200,-218,647,-73,-342,-505 Out: 647, 200

97,39,31,20,52,82 Out: 97, 82

47,48,60,56,49,10,22
54,38,40,84,77,10,22
Out: 84, 77

45,63,61,16,41,12,88 Out: 88, 63

-570,-389,545,-66,287,378,159
228,161,325,611,481,-93,141
Out: 611, 545

5,8,9,2,5 Out: 9, 8

-31,44,31,46 Out: 46, 44

23,28,-26,-6
33,31,39,17
Out: 39, 33

-20,-23,18,-16,17,-17
-29,-36,31,-25,28,-25
22,26,-23,19,-22,16
Out: 31, 28
---
Input:
[[ 45  22  -2 -13 -29  14   2  -4  22   2  10  -1 -24]
 [ 15  11  -2 -25 -23   7  22 -10  -3   8  30 -33  -5]
 [ 14  17  -3 -54 -16  22  15  15  -4   3  19  -7   6]
 [ 36  21   3 -17 -31   8  20  -7   6   6  14 -25 -10]
 [ -8   9   3 -46  14  14  14  26 -18   0  10   5  29]
 [-24 -12  14  14   6 -23  21 -13 -19   7  -1 -37  25]
 [ 12   5   7  -7 -19 -10  29 -18  -6  10  14 -51   7]
 [ 25  19   2 -21 -28  10  21  -6   0   7  18 -27  -7]
 [ 16   9  17   1 -19 -12  31 -14  -5   9   7 -45  12]
 [ 23  20  -1 -30 -25  15  20   0   0   6  20 -24  -7]]
Output: -24

Input:
[[ -7  -3  28  11  -4  -8 -10]
 [ -6  -3  28  10  -4  -6  -9]
 [ -1   0  13   3  -3  -7  -7]
 [  8   7  -3  -8   2  -9  -3]
 [  8   2   1  -1 -12   8 -12]
 [  5  -2   9  -5  -7  -1   4]
 [-20   3   0  -2  31  13  54]
 [  1   3   4  -6  -6  -5   6]]
Output: -10

Input:
[[ -5  -5 -11   5  21   8 -25 -31  42  -8   4  30]
 [  6  36  41   0  -1  15 -13  -6  14 -55 -17  14]
 [ 14  34  30  -5  -7   4 -24  -8  22 -53  -9  16]
 [-15 -11 -13   9  28  15 -16 -34  42   5   4  30]
 [ 14  13  -1  -4   3  -5 -37 -21  37 -32   3  25]
 [-26 -15 -12  11  32  20  -4 -32  40  19   2  28]
 [-27 -13  -7   8  26  17   3 -24  32  28   1  23]
 [ 16  16   1  -4   0  -7 -36 -20  36 -35   2  25]
 [ -2  36  47   4   5  21  -6  -5   6 -54 -23  13]
 [ -1  36  45   3   3  21  -8  -5   8 -54 -22  13]]
Output: 30

Input:
[[  3   0   5  -1   0   3   0   0   0   0   0   4   0   0   3   4]
 [-12  14 -13  17  17 -12  15  15  15  15  15 -12  14  16 -12 -13]
 [ 20 -17  24 -21 -20  22 -19 -19 -18 -19 -18  22 -18 -18  21  23]
 [ 17 -14  21 -16 -17  18 -15 -16 -15 -15 -15  19 -15 -15  18  19]
 [-16  19 -19  23  22 -17  20  20  20  20  20 -17  18  21 -17 -19]
 [ -8  11  -9  12  14  -9  12  12  11  12  12  -9  11  12  -8  -8]
 [-36  39 -43  46  47 -38  42  42  41  42  41 -39  39  42 -38 -41]]
Output: 4

Input:
[[ 12  -3 -17  32  17 -16   0 -12]
 [  5  20  32  45   8 -14  22   1]
 [  6  20  34  44   6 -14  21   3]
 [ -4  22  47  18  -5   0  20   7]
 [-12 -11 -18 -42 -10  18 -16   3]
 [-12 -12  -2 -43 -10  19 -16   3]]
Output: -12
---
27,29,44,1,-50,8 -> 8
-27,-25,-45,-47 -> -47
5,-42,28,15,43,-32 -> -32
5,-35,1,-12,-55,-25,10 -> 10
-15,-2,7,1,-1,17,51 -> 51
-32,-51,6,23 -> 23
---
[[ 0.7  1.3  1.3  0.5 -1.3 -0.5  1.5]
 [-0.4  1.6  2.4  0.0  1.3  1.1 -1.7]
 [ 1.0  1.3  1.0  1.0 -0.7 -0.4 -1.2]] ==> 1.0

[[ -6.2   3.8 -10.0  -7.1]
 [ 17.7   9.8  -9.0 -13.5]] ==> -9.0

[ 154.8   82.6 -177.3   81.3  -42.7  -89.1   36.9] ==> -177.3

[ 0.06  0.13  0.10 -0.11 -0.13 -0.12] ==> 0.10

[-0.05  0.11  0.06  0.14 -0.15] ==> 0.06

[   8.011 -131.004  114.269   65.586  167.905  -32.349  -23.119] ==> 114.269

[-1.625  1.527  1.434  1.425  1.279] ==> 1.434

[[  63.6 -149.4  -58.3  -53.3   -5.8  122.9]
 [ -51.0  224.8 -151.4  119.8  -29.0  -52.5]
 [  31.8  153.8   70.2  -61.0  123.6  233.3]] ==> 70.2

[ 0.03 -0.20  0.02  0.01  0.17  0.00 -0.04] ==> 0.02

[  3.461   9.623 -10.125   2.217  14.531  17.439] ==> -10.125
---
[ 55 -31   7  15  -2 -51]: -31
[-39  38  29 -22]: 38
[ 42  17 -29 -25  10  -7  12]: 17
[ 27  -5  -3 -47 -33  43 -30]: -5
[ 50 -42 -17 -27 -32]: -42
[-21 -31 -53  45   7   5   8]: -31
[  5   3  14   0 -40]: 3
[-51  13  52  -5]: 13
[ 54 -21 -16 -27]: -21
---
[ -1  43  18 -11] ans = 43

[[ 15  -8  18   8]
 [-48  18 -52   4]
 [  3   0   3  -4]] ans = 0

[-23  51  10  53] ans = 51

[-13  50 -24 -20] ans = 50

[[ 30  30  30 -24]
 [ 40  41  39 -34]
 [-10 -10 -10  15]] ans = -10

[ 42  22  -1 -21] ans = 22

[-45 -52  44 -40] ans = -52

[-36  33  41 -47] ans = 33
---
array([[ 0.18,  0.18,  0.21, -0.24,  0.16, -0.22],
       [ 0.05,  0.05,  0.06, -0.11,  0.04, -0.10],
       [ 0.00,  0.00,  0.00, -0.06,  0.00, -0.06]]) → 0.05

array([[  67.552,  156.843, -162.570, -144.834, -123.367,   66.694],
       [ -57.530, -149.304,  173.057,  154.432,  132.462,  -58.022]]) → -149.304

array([[ -88.7, -120.6,   97.0,  -90.4, -107.4,   94.9,  -88.8],
       [  89.6,  124.1,  -74.1,   91.3,  109.2,  -68.6,   89.9]]) → 124.1

array([[ 2.2,  2.2,  0.1, -0.6,  2.2, -0.3],
       [ 0.5,  1.2, -1.3, -0.3,  1.9, -1.2]]) → 1.2

array([[-144.803,  151.797,  137.271,  -26.458,  -40.563,   35.331,
         -83.723],
       [  52.713,   88.838,  -53.228,   27.263,  143.641,   -8.261,
        -163.124],
       [ 101.299,    6.949,  -62.523,  100.371, -161.819,  -90.180,
         138.998]]) → 88.838

array([[ -9.37, -10.55,  -7.21,  -9.16],
       [ -0.11,  -9.31,  17.09,  -8.95]]) → -9.31
---
Q:
[[-14   9  -6   2   0  -3  -2   5  -3 -42   7]
 [ -6 -14   9   1   6  10 -14   2   0  -3   2]
 [  4   0  -6   4   4   0   8   1  -2   2  -8]
 [-10   1  10  -1   0 -14   1   2  -4 -12  10]
 [  9  -7  -3  10 -10 -28  -2  -1  -8   3  -4]]
A: 4

Q:
[[ -3  -2  -3   0  -1   7 -11   2   5  -5  -3]
 [-16 -13  -7   6   7   6  10   7   8  18  -4]
 [-26 -29 -20   8  11  15  41  14  15  21 -18]
 [ -9 -10  -5   5   6   3   4   6   3   8  -8]
 [-16 -22 -17   6   7  14  28   6  10  17 -13]
 [ -1  -1  -2   2   0   7 -13   2   1  -6  -7]
 [-11 -15 -14   3   4  15  14   3   7  15  -4]
 [ -4  -6  -3  -2   0   5  -3   2   4  -4   0]
 [ -6  -6  -4   4   3   3  -3   3   5   1  -6]
 [-20 -30 -28  12   8  25  42  16  12   9 -33]
 [ -6  -8  -1   0   3  -2   1   4   4  -6  -5]
 [ -6  -4  -6   4   2   9  -6   2   5   6  -2]]
A: -20

Q:
[[-21 -28 -24 -30  20 -20   3]
 [-13 -33  -6 -17  11 -13 -13]
 [-21 -31   8 -15  10 -21 -28]
 [ 21  21  14  25 -18  20   4]
 [ 27  30   7  27 -20  25  20]
 [-11  -6  25   3   2 -11 -33]
 [-14  12  30   5   7 -13 -29]
 [-14 -43 -36 -32  16 -13  10]]
A: -11

Q:
[[ -9  18 -17  23  12 -39  -8   2  25  15   6  23   1 -30 -20  -1]
 [-34   1  -7  11   6 -19 -15  17  14  45   5  22 -19 -18  -6   6]
 [  2 -24  13 -23 -15  41   7  -3 -24 -12  -7 -23   0  27  20   5]
 [-23 -27 -10 -13 -16  38  -4   2   1 -16 -25 -25  -5  15  21  15]
 [-44 -36 -12 -11 -16  28  -6   4   0  20 -10  -6 -10   2  12  21]
 [ 26  30  10   3  10   3 -10  16   9 -36 -24 -20 -12  22  19 -15]
 [-48 -16 -13   2  -3   3 -16  16  12  39  -6  10 -21 -10   5  15]
 [-33 -40  -2 -18 -18  35   2  -3 -15  20  -1  -7  -4   8  11  19]
 [  4 -11 -16   8  -3 -22  18 -28  -1   3  24  18  30 -30 -31   5]
 [-23   4  12   2   9 -11 -13  21  -2  53  13  21 -26  -3   1  -1]]
A: -33

Q:
[[  8  25 -39  -3   8 -21  -9  11 -12]
 [ -6 -31  24  12   4  28  20 -10   1]
 [ 11  22 -32  10  37 -20  -8  10 -16]
 [ -8  33  28  14  21 -24 -44  26 -25]
 [ -5  33   2  10  18 -17 -39  19 -17]
 [  0  -8  36   6 -11   6  -3  -1  -1]
 [ -8 -21  20   1 -21  16  13  -6  10]
 [  7  22 -18 -12  -6 -19 -23 -16  -5]
 [  4  31  -9   5  20 -29 -16  23 -18]
 [-12 -25  10  -6 -23  24  -4 -22  20]
 [ -6 -22  18  11  -4  10  11  -3  -1]]
A: 4
